Below is a small trained network, with its code and all its weights. Each question gives an input and a target symbol and asks what happens when units are switched off, that is, made to give their printed mean instead of their output.

import numpy as np


def w(rows, s, z=0):
    codes = np.array(rows[::2]) - 128.0
    scale = np.full(codes.shape[1], s)
    scale[-1] = z or s
    return codes * scale


def norm(h):
    return h / np.sqrt((h * h).mean(-1, keepdims=True) + 1e-5)


def f(y):
    return y / 2 * (1 + np.tanh(0.7978845608 * (y + 0.044715 * y**3)))


def softmax(a):
    e = np.exp(a - a.max(-1, keepdims=True))
    return e / e.sum(-1, keepdims=True)


def log_softmax(a):
    a = a - a.max(-1, keepdims=True)
    return a - np.log(np.exp(a).sum(-1, keepdims=True))


def net(x, mask):
    ids = ['βεζηθλψ'.index(c) for c in x.split()]
    T = len(ids)
    res = E[ids] + P[:T]
    r = norm(res)
    for j in range(3):
        rows = slice(3 * j, 3 * j + 3)
        q, k, v = (r @ M[0][rows].T for M in (Q, K, V))
        z = softmax(np.where(np.tri(T) > 0, q @ k.T / 3**0.5, -1e9)) @ v
        o = O[0][rows]
        res = res + np.where(mask[j], z, o[:, -1]) @ o[:, :-1]
    y = f(norm(res) @ A[0][:, :-1].T + A[0][:, -1])
    res = res + np.where(mask[3:7], y, B[0][:, -1]) @ B[0][:, :-1]
    return log_softmax(norm(res)[-1] @ U[:, :-1].T + U[:, -1])


Q, K, V, O, A, B = {}, {}, {}, {}, {}, {}
E = w([
[25,234,158],'β',
[73,204,246],'ε',
[1,179,166],'ζ',
[43,183,254],'η',
[27,184,177],'θ',
[24,191,153],'λ',
[39,204,148],'ψ',
],0.0072)
P = w([
[160,103,128],'0',
[101,190,120],'1',
[124,98,122],'2',
[88,176,147],'3',
[125,103,124],'4',
[97,181,148],'5',
[126,103,128],'6',
[108,177,141],'7',
[126,105,129],'8',
[66,125,255],'9',
[127,105,131],'10',
[119,165,113],'11',
],0.032)
Q[0] = w([
[146,253,114],'head 0',
[148,120,127],'head 0',
[75,122,231],'head 0',
[57,52,19],'head 1',
[35,215,158],'head 1',
[113,218,62],'head 1',
[62,54,178],'head 2',
[232,193,15],'head 2',
[80,176,191],'head 2',
],0.013)
K[0] = w([
[55,85,218],'head 0',
[143,90,142],'head 0',
[217,58,116],'head 0',
[11,124,23],'head 1',
[180,208,96],'head 1',
[205,129,67],'head 1',
[233,149,101],'head 2',
[10,134,106],'head 2',
[234,38,76],'head 2',
],0.012)
V[0] = w([
[209,181,97],'head 0',
[242,68,73],'head 0',
[250,91,56],'head 0',
[67,105,30],'head 1',
[223,52,18],'head 1',
[139,82,189],'head 1',
[90,107,40],'head 2',
[181,254,154],'head 2',
[54,117,192],'head 2',
],0.0072)
O[0] = w([
[149,164,113,89],'head 0',
[143,160,106,146],'head 0',
[119,188,3,119],'head 0',
[168,169,148,89],'head 1',
[106,136,156,2],'head 1',
[113,122,131,140],'head 1',
[56,130,99,29],'head 2',
[210,199,72,93],'head 2',
[149,109,141,142],'head 2',
],0.012,0.0072)
A[0] = w([
[237,95,141,2],'neuron 0',
[119,107,36,101],'neuron 1',
[151,32,125,94],'neuron 2',
[12,236,207,164],'neuron 3',
],0.011,0.0091)
B[0] = w([
[81,173,255,126],'neuron 0',
[93,159,210,137],'neuron 1',
[122,158,88,143],'neuron 2',
[73,198,171,245],'neuron 3',
],0.02,0.012)
U = w([
[215,30,140,247],'β',
[244,171,80,163],'ε',
[203,140,218,94],'ζ',
[54,128,157,3],'η',
[97,237,73,119],'θ',
[41,18,125,92],'λ',
[105,79,3,166],'ψ',
],0.014,0.0034)

Each question gives the input, a string of symbols that net reads in full, and the target symbol t.
The units are the heads (3 rows each of Q, K, V and O) and the neurons (one row each of A and B). Each row of codes is followed by its name. A weight is (code - 128) times the scale printed after its matrix; where a second scale follows, it is the last column's (O, A, B and U).
mask holds one flag per unit, heads first, then neurons. A switched-off unit (its flag False) gives its mean, the last column of its rows in O or B, instead of its output. The means were averaged over made-up inputs and are rounded, as every weight is.
A unit's drop is (log p(t) with every unit on - log p(t) with that unit switched off) / (log p(t) with every unit on - log p(t) with every unit switched off).
The circuit of an input: a set's keep is (log p(t) with only the set's units on - log p(t) with every unit switched off) / (log p(t) with every unit on - log p(t) with every unit switched off). Starting from all 7 units, units are removed one at a time, each time the one whose removal leaves the highest keep (on an exact tie, the one counted first), for as long as the keep stays at least 0.8.
units of the circuit, in order: the units of the circuit, biggest drop first
most important unit: the unit with the biggest drop
heads that matter: for each layer, one digit per head in row order, 1 if its drop is at least 0.15 and else 0, layers parted by /
drop of u: that unit's drop, to one decimal
input ψ β λ, target θ: units of the circuit, in order : head 0
input η η η θ ζ η η ζ ψ ψ λ, target β: units of the circuit, in order : neuron 3; head 2
input ψ λ η ψ β η η ζ λ, target θ: units of the circuit, in order : head 0; neuron 1; neuron 3
input ε ψ ψ, target ζ: heads that matter : 011
input η ψ θ β β λ θ, target β: units of the circuit, in order : neuron 3; head 2
input θ ψ η ζ λ λ λ η ζ, target ψ: units of the circuit, in order : neuron 3; head 1; neuron 2
input ψ β ζ, target θ: heads that matter : 110
input ε ε ζ β ε, target ζ: heads that matter : 001
input ζ ψ ζ ψ θ η ψ ε ε, target λ: units of the circuit, in order : head 2; neuron 3; head 1
input β λ ψ λ θ, target ε: units of the circuit, in order : head 2; neuron 3
input θ ε ε, target ψ: units of the circuit, in order : neuron 3; head 0
input ε ψ λ η ψ η ψ β β λ θ, target ζ: units of the circuit, in order : head 2; neuron 0; neuron 3
input η λ β ψ λ, target β: heads that matter : 100
input β β ψ, target ε: heads that matter : 101
input ε ζ η ε λ ε ζ, target ζ: heads that matter : 011
input ζ λ θ, target λ: most important unit : head 2
input ψ ε ε, target θ: heads that matter : 100
input ζ β θ ψ ψ, target λ: heads that matter : 001
input η θ η ψ ζ, target β: drop of head 2 : 0.2
input ε ζ λ ε θ ζ η ζ ψ λ ψ, target ζ: drop of head 2 : 2.8
input ε ζ ε η θ λ ε η ε, target ζ: drop of neuron 0 : 2.6
